Here is a tiny trained network, its code and every weight. The questions are about switching its units off for an input and a class, where a switched-off unit gives its printed mean instead of its output.

import numpy as np


def w(rows, s, z=0):
    codes = np.array(rows[::2]) - 128.0
    scale = np.full(codes.shape[1], s)
    scale[-1] = z or s
    return codes * scale


def f(y):
    return np.maximum(y, 0)


def log_softmax(a):
    a = a - a.max(-1, keepdims=True)
    return a - np.log(np.exp(a).sum(-1, keepdims=True))


def net(x, mask):
    res = np.array(x, float).reshape(1, 3) / 4 @ E
    y = f(res @ A[0][:, :-1].T + A[0][:, -1])
    res = res + np.where(mask, y, B[0][:, -1]) @ B[0][:, :-1]
    return log_softmax(res[-1] @ U[:, :-1].T + U[:, -1])


A, B = {}, {}
E = w([
[145,171,95,213,19,42,132],'x0',
[255,148,91,35,103,114,184],'x1',
[139,234,198,155,129,193,221],'x2',
],0.0096)
A[0] = w([
[81,96,148,177,135,128,143,110],'neuron 0',
[60,119,162,213,157,130,93,86],'neuron 1',
[216,121,41,67,95,124,168,204],'neuron 2',
[131,42,97,91,126,88,75,166],'neuron 3',
[125,207,188,103,113,162,157,203],'neuron 4',
[173,119,173,56,119,122,144,18],'neuron 5',
[130,148,123,202,3,89,138,8],'neuron 6',
[91,133,114,130,172,154,117,61],'neuron 7',
[151,164,105,88,111,66,172,62],'neuron 8',
[122,87,164,91,173,194,142,21],'neuron 9',
[137,134,117,69,97,126,162,87],'neuron 10',
[122,205,175,148,121,173,197,217],'neuron 11',
[89,110,168,162,132,131,102,144],'neuron 12',
[111,91,157,70,153,190,122,5],'neuron 13',
[136,176,177,130,146,161,155,192],'neuron 14',
],0.015,0.0013)
B[0] = w([
[79,125,83,118,87,169,132,189],'neuron 0',
[59,151,149,190,95,176,142,240],'neuron 1',
[37,164,201,146,179,168,134,235],'neuron 2',
[217,179,60,190,237,53,10,238],'neuron 3',
[112,143,123,164,175,88,59,216],'neuron 4',
[50,199,228,121,99,203,177,182],'neuron 5',
[182,65,159,2,58,92,156,254],'neuron 6',
[106,109,140,118,65,146,186,172],'neuron 7',
[98,96,134,147,96,173,130,184],'neuron 8',
[204,52,178,69,115,129,190,209],'neuron 9',
[67,90,169,165,133,161,165,170],'neuron 10',
[155,164,69,167,163,42,74,241],'neuron 11',
[90,144,195,143,137,190,109,192],'neuron 12',
[183,77,74,40,114,120,242,204],'neuron 13',
[177,143,78,125,188,66,93,199],'neuron 14',
],0.0098,0.015)
U = w([
[187,176,52,221,182,27,91,252],'0',
[8,166,168,188,61,207,172,101],'1',
[208,87,121,13,2,85,204,21],'2',
],0.0097,0.0014)

Each question gives the input, the list of numbers given to net, and the class t.
The units are the neurons (one row each of A and B). Each row of codes is followed by its name. A weight is (code - 128) times the scale printed after its matrix; where a second scale follows, it is the last column's (A, B and U).
mask holds one flag per neuron, in row order. A switched-off neuron (its flag False) gives its mean, the last column of its row in B, instead of its output. The means were averaged over made-up inputs and are rounded, as every weight is.
A unit's drop is (log p(t) with every unit on - log p(t) with that unit switched off) / (log p(t) with every unit on - log p(t) with every unit switched off).
The circuit of an input: a set's keep is (log p(t) with only the set's units on - log p(t) with every unit switched off) / (log p(t) with every unit on - log p(t) with every unit switched off). Starting from the 12 units with the biggest drops (on a tie, the unit counted first), units are removed one at a time, each time the one whose removal leaves the highest keep (on an exact tie, the one counted first), for as long as the keep stays at least 0.8.
units of the circuit, in order: the units of the circuit, biggest drop first
most important unit: the unit with the biggest drop
k most important neurons: the k neurons with the biggest drops, biggest first
drop when u is switched off: that unit's drop, to one decimal
input [8,-3,-4], class 2: most important unit : neuron 6
input [-5,7,6], class 1: 4 most important neurons : [neuron 5; neuron 3; neuron 2; neuron 10]
input [3,1,0], class 2: 2 most important neurons : [neuron 3; neuron 1]
input [-3,3,0], class 1: 2 most important neurons : [neuron 6; neuron 5]
input [5,-6,-5], class 1: 4 most important neurons : [neuron 1; neuron 11; neuron 14; neuron 12]
input [2,-3,1], class 1: 3 most important neurons : [neuron 3; neuron 13; neuron 9]
input [-3,7,-7], class 0: 2 most important neurons : [neuron 3; neuron 1]
input [-4,2,5], class 0: 3 most important neurons : [neuron 6; neuron 11; neuron 4]
input [1,-6,-4], class 1: 2 most important neurons : [neuron 1; neuron 11]
input [0,-4,4], class 0: 2 most important neurons : [neuron 11; neuron 2]
input [6,3,-5], class 2: 3 most important neurons : [neuron 6; neuron 11; neuron 4]
input [6,-2,4], class 2: drop when neuron 3 is switched off : 0.6
input [-7,5,-8], class 0: drop when neuron 3 is switched off : 9.6
input [3,1,-2], class 2: units of the circuit, in order : [neuron 11]
input [6,6,8], class 0: drop when neuron 4 is switched off : 0.3
